Each row has a hidden trait or not; one of two labels after the row says which. A new part has a new trait and new labels.
[  5   2  -1  -1  -1  26   4   3   0   9  -1   6   3 -10  -2   2   1   2
   0  14  26  -4 -23   2   0  13   1   6   5 -30  10   0 -18 -13  -5   5
   0   3  -3  -9 -13  13   0  15 -23   0  -9   8  -4   7   3  24  17  19
 -19   0   5  -9  -3  -7  -3  -2   3 -27  12  -5   0   4   2  19   1   1
   3   6  29   1 -11  -5]
J
[ -1   0   3  -2   3  23   5   1   1  36  -3 -10   5   1   0  -3   2   2
   8  11  10 -12 -16   0   0   1   0   4  -4 -15   8   0 -15  -7  -7  -1
  -3   9 -10 -10  -6  15   1  13 -16   0 -12   3 -29  10   7  32  18   8
 -12   1   3   0  -4   0  -2   2   7 -46  14  -8   1   4  -2  -7   3 -15
   2  -2  23   5 -10  -5]
J
[ -3   4   1   0   6  40 -12   9   3  64  -1  -1   4  12   8  -7   0   8
  18  -2   6  -1   3   6   1 -29   2   1  -9  -6   9  -8 -12   2   3   1
  -4  12  -2   2   5   8   2 -13 -14  -2  -1   7 -39  -6   2  18  20   8
 -10   1  -4   8  -5   5   3   1  11 -47   3  -6   9   4  -4  41  -3  -1
   3  -4  28  -3  -8  -3]
J
[  0   1  -3  -1   0  30   7   2   0  36   3  10   6   0   0   0   5   5
  -9  18  22 -11 -23   5   0  37   4  15   2 -53  10   1 -19 -29 -11  11
   0   6  -6  -9  -8   8   0  17 -22   0 -21   6  14  -2   1  32  22  19
 -14   1  -2  -2  -4  -9   1  -1   4 -34 -15  -5   9   7   2  42   0 -25
   4  -5  13   1  -9  -1]
F
[ -5   0   0  -2   0  11   3   0   1  28   2  -4   5 -10  -2   3   3   7
   8   9  22  -7 -24   1  -1   5  -1   0  -5 -22  13   0 -15  -8  -8   4
  -3   6  -6  -8  -9  18   2  21 -16   1 -11   6 -21   7   4  20  22  26
  -5   2   2  -9  -1  -7  -3  -1   5 -34   8  -5   2   3   0  15   4   0
   1   3  22   3  -6  -4]
J
[ -8   3   3   2   7  36  -3   8   3  71  -1  -6   0  13   6  -8   1   9
  16   2   8   0  -3   4   3 -15   0  -1 -13   3  10 -10  -5   6   1  -1
  -5  12   0   4   8   9   2  -5  -4  -3  -1   7 -53  -7   2  21  16   0
  -7  -1  -8  10  -2   8   2   1   7 -64  14 -10   6   5  -1  34   0  -6
   3  -2  35   2  -4  -3]
F
[  0   3  -3  -2   0  33  -8   0   1   5   1  13   7  10   4   2   9   6
 -11  17  34 -19 -28   5   1  41   0  15  -3 -58   8   5 -20 -37  -9   7
  -4   8  -7  -9  -4  -1   0  15 -26  -1 -18   9  10  -1  -1  34  12  25
 -19   0  -1  -1  -6  -8   2   2   6 -33  -7  -2  10   3   1  33  -3 -43
   3 -13  10   2 -15  -1]
F
[  0   4   0   1   6  41 -11   6   2  25   6  14   5   4   6  -5   4   9
  -7  -3   7  -1 -10   1   2  10   5   3  -9 -14  11  -9 -15  -4   3   6
  -1   7  -4   3   6   8   2 -10  -9  -2  15   6 -16  -9   4  14  15  15
  -4   0  -4  14  -6   5   5  -1  11 -38   2  -5   3   6   0  62  -3 -21
   4  -4  11   3  -8   1]
J
[ -5   5   0   3   6  42 -16   7   5   4   8   3   3  -5   7  -6   5  15
   2  -7  15   9 -12   4   2 -19   3  -6  -6 -20  12  -9  -6  -7   4   6
  -1  10   1   5   2  10   3  -7  -3   0  19   9  -3 -10  -1  11  20  -8
  -8  -2  -4  12  -1   5   2  -2  12 -33  -1  -5   0   3  -1  50  -3 -14
   4   0   9  -2  -4   0]
J
[  7   2  -1  -1  -2  22   4   1  -1   3   2   4   3 -11   0   4   3  -3
   2   8  19  -5 -25   2  -1  32   3   3   0 -40  11   2 -17 -24 -11   7
   0   6  -7 -12  -8  15   3  13 -27  -1 -13  13  -4   4  -1  24  24  20
 -11   1   3  -8  -3 -10   0  -2   5 -35   8   0  -1   6  -1  25   2 -23
   2   3  10   0 -11  -3]
J
[  4   5   1   0   6  53  -4   7   6  82   6  10   4  13   4  -6   6  10
  12  -1   4 -12  -9   4   0 -23   3   9 -11 -21  18  -9 -14  -5   0   4
  -3  16  -5   2   7  -3   1  -6 -18  -1  -2   9 -30 -10   7  23  23   5
 -12  -1 -11  15  -4   2   3   3  13 -30   4  -6   2   3  -2  34  -1 -33
   4  -7  30   3  -5  -1]
J
[ -9   2   3   0   6  44  -4   4   5 100  -8  -3   3  14   4  -9   3   6
  11   1   7  -6   2   0   2 -22   1   9 -12  13  20 -11  -8   5   4   1
  -3  11  -2   3   4  10   4   3 -13  -2   2  12 -63  -5   3  36  19  -6
  -9   2  -7  10  -4   6   0   4  12 -63  18 -11   7   6  -1  17  -1 -27
   3  -8  36   3  -3  -1]
F
[  1   1  -2  -1  -2  15   9  -1   0  29   6   7   6   2   1   3   5   4
   2  12  28 -16 -27   2  -1  33   4  14  -8 -63  13   3 -26 -30 -12   9
  -3  10  -2 -12 -10  13  -1  12 -17  -3  -8   5  -1   4   5  37  27  34
 -13   0  -5  -3  -3  -6   2   0   6 -30  -4  -3   0   4   3  19   0 -34
   2  -8   6   3 -14  -3]
J
